array([ 62, -49,  36, -58,   0, -56]) Out: -56
array([ 30,  32, -52, -49, -45]) Out: -45
array([-18,  56, -10,  59,  62,  63]) Out: 63
array([-36,   7,   1,  42,   2, -60,  -1]) Out: -1
array([ 14,  51,   3, -10,   6,   5]) Out: 5
array([ 36,   9, -55,  64, -13,  63]) Out: 63
array([ 9, 52, 26, -4]) Out: -4
---
[[-21  20  57 -10 -41   7 -42]
 [ -8  -1  31  -3 -48  10  14]] ⇒ 10

[[-10   6  -9  14  44  44  29]
 [-20   3 -13  14  10 -11 -61]
 [ 36  16  -6 -32  -4  29 -25]] ⇒ 29

[[  0  22  47  -2  -5  41 -30]
 [ 26  18 -53  37  67 -62   9]] ⇒ -62

[[-60 -29  28  24 -14 -34  27]
 [-60 -29  28  24 -14 -34  27]] ⇒ -34

[-56  20 -54  49 -28] ⇒ 49

[[ -3  50 -38 -14  27]
 [-41  29  55   9  -7]] ⇒ 9

[ 57 -69  68  45  65 -65 -41] ⇒ -65
---
[ 68  -9  46 -51 -64] result: 68, -64

[[-14  -8 -46 -45 -26]
 [ 18  11  50  49  30]
 [ 17  10  47  47  28]] result: -14, 28

[  5 -26  52 -17  -3 -27  11] result: 5, 11

[[ 40  -4  14 -45   4]
 [-37   8 -10  51   0]
 [-37   9 -10  52   0]] result: 40, 0

[-13  -1   4  53  22  24  38] result: -13, 38

[ 55 -25 -58  12 -14] result: 55, -14

[[-54 -37  67 -26  67 -37]
 [ 19 -68 -58 -51  -4 -35]
 [ 48  36 -26 -36 -43  40]] result: -54, 40

[ 64 -68 -63  62] result: 64, 62

[-18  49  11  23 -10   0 -13] result: -18, -13
---
[-44 -18  43 -36] -44
[ 691 -953  -21 -512  823 -622] 691
[-31 -23 -29 -27 -35  43] -31
[142   9 235 121  12 144] 142
[ 15  27  32  39   7 -39] 15
[792 852 897 859 877 264 180] 792
[59 43 68 94  9 28] 59
[8590 7124 2318 7863] 8590
[124 125  56  67 191 232] 124
---
[-32 -50 -29 -63 -46 -66] => -29

[[-54 -10  -4  -2  -3 -27   1]
 [ 23  45  -5 -30   4  26   6]] => -30

[[ 32 -42 -16  49 -30]
 [-50  60 -18  10  23]] => 60

[-14  14  64   0 -37 -24] => 64

[[-27 -26 -56  56   1 -14]
 [  9   0  20  -4  39   0]] => 20

[[31 15 57  8]
 [-5 -6 -8 -3]] => -5
---
Input: (-46, -5, -40, 42)
Output: -46, 42
Input: (-15, -35, -9, 0, 4, -18, 29)
Output: -15, 29
Input: (-344, -831, 629, -766)
Output: -344, -766
Input: (-21, -37, -17, 36)
Output: -21, 36
Input: ((76, 47, 5, 34, 87, 92, 61), (80, 36, 55, 56, 60, 70, 58))
Output: 76, 58
Input: (-598, 176, 527, -543, -387, -428, 744)
Output: -598, 744
---
Q: (-3, 4, 13, 1, 32, 6, -31)
A: -3, -31
Q: (142, 173, 79, 61, 50, 194, 150)
A: 142, 150
Q: (6978, 8250, 9302, 6076, 8387, 2563)
A: 6978, 2563
Q: (659, 177, 750, 462)
A: 659, 462
Q: (9, 4, 9, 3, 2, 7, 3)
A: 9, 3
Q: (953, 184, 705, 385, 810, 657)
A: 953, 657
Q: ((4, 4, 7, 4, 5), (3, 3, 8, 6, 6), (7, 7, 6, 2, 3))
A: 4, 3
Q: ((6247, 6227, 6516, 4113, 1469), (4807, 4972, 5962, 6030, 8653), (6030, 6555, 7840, 5560, 4722))
A: 6247, 4722
---
16,14,23,-12,24,-60 --> 14
19,7,13,49 --> 7
60,57,-9,-15 --> 57
36,-24,-27,-52,45,-65,3 --> -24
49,63,35,61 --> 63
-10,50,19,-49,36 --> 50
69,50,9,41,15,-59,-61 --> 50
---
[-13 -23  23 -34 -55  -5  14] gives -13
[54  0 18 -3 -1 -4] gives 54
[ 35  14  11  61 -12] gives 35
[-49  67  -8 -61  28  -3  23] gives -49
[ 64 -33 -12 -44   3  26] gives 64
[ 44  53   4  18  -7 -51] gives 44
---
[[-0.07  0.02 -0.15  0.10]
 [ 0.03  0.05  0.19  0.06]]: 0.05

[[-0.9 -0.2  0.3 -1.1  0.4 -0.1]
 [-0.5 -0.6  0.1 -1.2  0.2 -0.1]
 [-1.1  1.3 -0.3  0.3 -0.4 -0.2]]: -0.6

[[  -8.37  -22.87  -81.81  165.65  -36.65  115.04   44.45]
 [  17.59    5.83  -62.69   69.53   67.56  -84.41  -70.48]
 [ -15.46  140.70  -17.89 -136.74  136.62  142.56   77.52]]: 5.83

[[  1.7 -15.3  -2.4   8.3 -17.3 -18.5]
 [ 17.7 -10.4   4.1  -8.5 -10.0  -7.1]]: -10.4

[[ 0.21  0.07  0.02  0.02  0.11]
 [-0.20  0.07 -0.14  0.06 -0.07]
 [ 0.10  0.08 -0.18  0.07 -0.10]]: 0.07

[[  94.245  110.183  -95.369 -111.908  -50.313  104.409  -54.717]
 [-139.511  -43.475  -69.225 -106.134 -146.096 -209.626 -137.624]
 [ -66.834  -42.974   49.589 -232.369   81.005  -35.360  149.707]]: -43.475
---
[[ 864 -389 -672 -180 -581 -495  -68]
 [ 792 -233 -164   69 -582 -515 -646]
 [-992 -202 -164 -180  -50 -124 -646]] ==> 864, -646

[160  16 235 171] ==> 160, 171

[[98 45 49 52 24 40]
 [51 42 68 66 64 50]
 [35 48 45 47 56 44]] ==> 98, 44

[126   7 223 158 174  66] ==> 126, 66

[191 716 739 539 509 290 781] ==> 191, 781

[789 236 342 128] ==> 789, 128

[[ 81 137 830 415]
 [343 137 943 482]
 [267 137 947 110]] ==> 81, 110

[[36 31 47 36]
 [58 77 33 23]] ==> 36, 23
---
[60 21  7 58] ==> 7

[[-23 -50  -6 -14 -26 -50  -2]
 [-51  12  17 -18   0 -39 -20]
 [-23 -47  20  37  35 -29  -8]] ==> 20

[ -3 -19  -8 -51  52  20] ==> -8

[[-17   4 -33  -1  13]
 [-35 -51  54   1 -44]] ==> 54

[[-18  10  14  28 -62 -23]
 [ 31  18   3  27   6  -1]] ==> 3

[-15  24 -56 -16  -3  48] ==> -56

[[  9   4  14 -25   2  -2]
 [ -3  15  57   7 -25   9]] ==> 57

[[ 24  55 -31   9]
 [-11 -33 -55 -10]
 [-49   7  47  30]] ==> 47
---
-49	29	-1	13	-27 value 13
35	-12	-39	-52	-23	29 value -23
64	-30	-38	-39 value -38
-8	52	21	30	61 value 30
-49	-37	-8	7	-24	5 value -24
-68	10	-19	5	-9 value 5
24	-43	-61	10 value -61
10	33	5	-65	2	13 value 2
-10	5	2	3	-4	23	50 value 23
---
[ 27 -13 -16   9  48] -13
[-24 -68  55  32 -20 -52  -3] -68
[-42  38   3  30 -49] 38
[-53  17   0 -19  15  59  20] 17
[-26 -60 -21  28 -37] -60
[-34  -1 -24  53   3 -49  12] -1
[ 42 -35  39  50 -54] -35
---
[[-13  -8 -34  29  14  17]
 [  8 -10   0  11  17 -45]
 [ 61 -13  34  35  12 -28]] => 35

[[ -2   1  -9  -1   1   2  -1]
 [  0  -2   0 -68   8   3  -4]
 [ -5  -7  -2   2   0   2   0]] => 0

[[ 25  -9 -64 -62]
 [-33  56  -2 -50]
 [ -9 -24 -20 -12]] => -24

[[-42  22  29  23  19  15   5]
 [-48 -51  48 -10  44  55 -41]
 [-50 -43 -27  12  28  41 -57]] => 28

[[ 31  29  32  37  59]
 [-38 -19  -9  -8 -25]
 [-16 -12  -7  -9 -40]] => -7

[[ -7 -17 -19  14 -24  12]
 [ 54  46 -40 -57  32  36]
 [ 12  18 -40 -26  44  44]] => -26

[[ 14 -60  27   8]
 [ 12 -45  45  11]
 [  1 -34  -9 -41]] => -34
